Here is a tiny trained network, its code and every weight. The questions are about switching its units off for an input and a class, where a switched-off unit gives its printed mean instead of its output.

import numpy as np


def w(rows, s, z=0):
    codes = np.array(rows[::2]) - 128.0
    scale = np.full(codes.shape[1], s)
    scale[-1] = z or s
    return codes * scale


def f(y):
    return y / 2 * (1 + np.tanh(0.7978845608 * (y + 0.044715 * y**3)))


def log_softmax(a):
    a = a - a.max(-1, keepdims=True)
    return a - np.log(np.exp(a).sum(-1, keepdims=True))


def net(x, mask):
    res = np.array(x, float).reshape(1, 3) / 4 @ E
    y = f(res @ A[0][:, :-1].T + A[0][:, -1])
    res = res + np.where(mask, y, B[0][:, -1]) @ B[0][:, :-1]
    return log_softmax(res[-1] @ U[:, :-1].T + U[:, -1])


A, B = {}, {}
E = w([
[254,112,172,171,152,194,17,44,36,228],'x0',
[103,217,97,75,130,141,178,10,149,140],'x1',
[98,67,125,14,98,145,86,126,50,102],'x2',
],0.005)
A[0] = w([
[168,119,139,158,129,137,94,81,93,140,95],'n1',
[166,119,133,164,133,137,91,72,86,139,105],'n2',
[150,92,135,170,134,125,103,169,102,118,104],'n3',
[154,152,123,213,129,126,131,109,144,139,100],'n4',
[139,102,123,77,117,130,103,115,89,127,90],'n5',
[131,164,123,120,135,131,136,8,117,126,100],'n6',
[143,90,123,53,123,126,94,107,65,134,96],'n7',
[149,131,135,151,124,133,113,104,115,130,253],'n8',
[156,78,131,189,131,133,94,190,88,128,103],'n9',
[156,153,126,222,128,123,130,103,144,135,103],'n10',
[139,144,124,184,136,126,132,120,143,134,114],'n11',
[134,151,129,117,134,127,135,68,124,125,82],'n12',
[134,161,117,119,128,135,134,54,121,130,83],'n13',
],0.016,0.0065)
B[0] = w([
[92,152,116,180,116,127,145,158,158,99,235],'n1',
[90,145,105,160,125,118,160,151,157,98,250],'n2',
[125,150,133,102,105,129,121,110,147,165,192],'n3',
[110,131,178,133,137,148,120,112,115,103,207],'n4',
[133,142,175,175,137,151,119,115,124,107,164],'n5',
[100,110,134,3,107,103,115,133,144,178,230],'n6',
[85,108,174,78,146,138,125,110,99,104,202],'n7',
[181,68,45,93,157,109,138,119,72,147,255],'n8',
[153,148,151,79,102,117,110,130,166,168,234],'n9',
[102,123,182,113,143,143,121,115,112,102,218],'n10',
[91,107,137,85,124,134,120,123,98,117,172],'n11',
[182,170,161,224,105,150,106,137,157,141,157],'n12',
[178,170,162,181,103,138,113,127,165,140,180],'n13',
],0.035,0.0072)
U = w([
[175,156,131,92,73,113,81,121,176,220,82],'0',
[67,151,78,158,120,96,238,220,182,57,251],'1',
[113,98,192,125,185,190,99,61,43,86,75],'2',
[214,76,2,143,186,113,133,106,48,166,195],'3',
[167,151,133,232,132,162,109,119,122,132,3],'4',
],0.0099,0.0031)

Each question gives the input, the list of numbers given to net, and the class t.
The units are the neurons (one row each of A and B). Each row of codes is followed by its name. A weight is (code - 128) times the scale printed after its matrix; where a second scale follows, it is the last column's (A, B and U).
mask holds one flag per neuron, in row order. A switched-off neuron (its flag False) gives its mean, the last column of its row in B, instead of its output. The means were averaged over made-up inputs and are rounded, as every weight is.
A unit's drop is (log p(t) with every unit on - log p(t) with that unit switched off) / (log p(t) with every unit on - log p(t) with every unit switched off).
The circuit of an input: a set's keep is (log p(t) with only the set's units on - log p(t) with every unit switched off) / (log p(t) with every unit on - log p(t) with every unit switched off). Starting from the 12 units with the biggest drops (on a tie, the unit counted first), units are removed one at a time, each time the one whose removal leaves the highest keep (on an exact tie, the one counted first), for as long as the keep stays at least 0.8.
units of the circuit, in order: the units of the circuit, biggest drop first
unit that matters most: the unit with the biggest drop
top k neurons: the k neurons with the biggest drops, biggest first
drop of u: that unit's drop, to one decimal
input [-7,4,-8], class 2: unit that matters most => n2
input [-1,5,6], class 2: top 2 neurons => (n7; n9)
input [4,6,-7], class 2: top 4 neurons => (n10; n4; n9; n11)
input [4,4,6], class 2: top 3 neurons => (n7; n9; n5)
input [0,-4,5], class 2: top 2 neurons => (n7; n6)
input [1,3,3], class 3: units of the circuit, in order => (n9; n10; n1)
input [-5,-6,2], class 0: top 2 neurons => (n2; n8)
input [6,4,-8], class 2: top 2 neurons => (n10; n4)
input [-6,-7,0], class 0: top 3 neurons => (n2; n1; n8)
input [-4,-8,-8], class 0: top 3 neurons => (n9; n3; n7)
input [6,-1,1], class 1: top 2 neurons => (n2; n1)
input [-3,-5,-4], class 0: top 3 neurons => (n2; n8; n1)
input [6,-1,-5], class 1: top 3 neurons => (n2; n1; n7)
input [-5,5,-1], class 0: unit that matters most => n2
input [3,1,-6], class 2: drop of n5 => 0.0
input [-3,-8,-6], class 0: drop of n9 => 0.3
input [6,-3,2], class 1: drop of n2 => 0.4
